[30.435, 162.410, 76.160, 22.828, 190.669, -68.589, -112.647, -12.121]
Which number is the 3rd entry from the right? -68.589
The largest entry: 190.669
Which number is the first entry? 30.435
Which number is the 1st entry from the right? -12.121

Questions about the array below.
1) Give the entry just right of 5.29.
2) Give the entry just left of -2.43.
3) Give the entry just left of -6.86.
4) Give the entry just left of the smallest entry.
[[-4.89 -5.82  3.05  1.85  3.51 -6.86  0.38  6.33 -3.50  4.10  4.98 -1.85
   3.76]
 [-1.93  6.27  2.76 -6.06 -3.80  2.48  1.10  5.29  5.33 -3.23 -0.22 -6.04
  -1.06]
 [-3.15 -6.94 -2.39  5.01 -2.53 -2.02 -3.26  2.06  3.64  5.49 -4.41 -3.63
   1.97]
 [-3.64 -4.68 -1.24 -2.35  3.01  0.28  2.94 -2.66  3.49 -2.19 -3.30  6.96
  -2.43]]
1) 5.33
2) 6.96
3) 3.51
4) -3.15
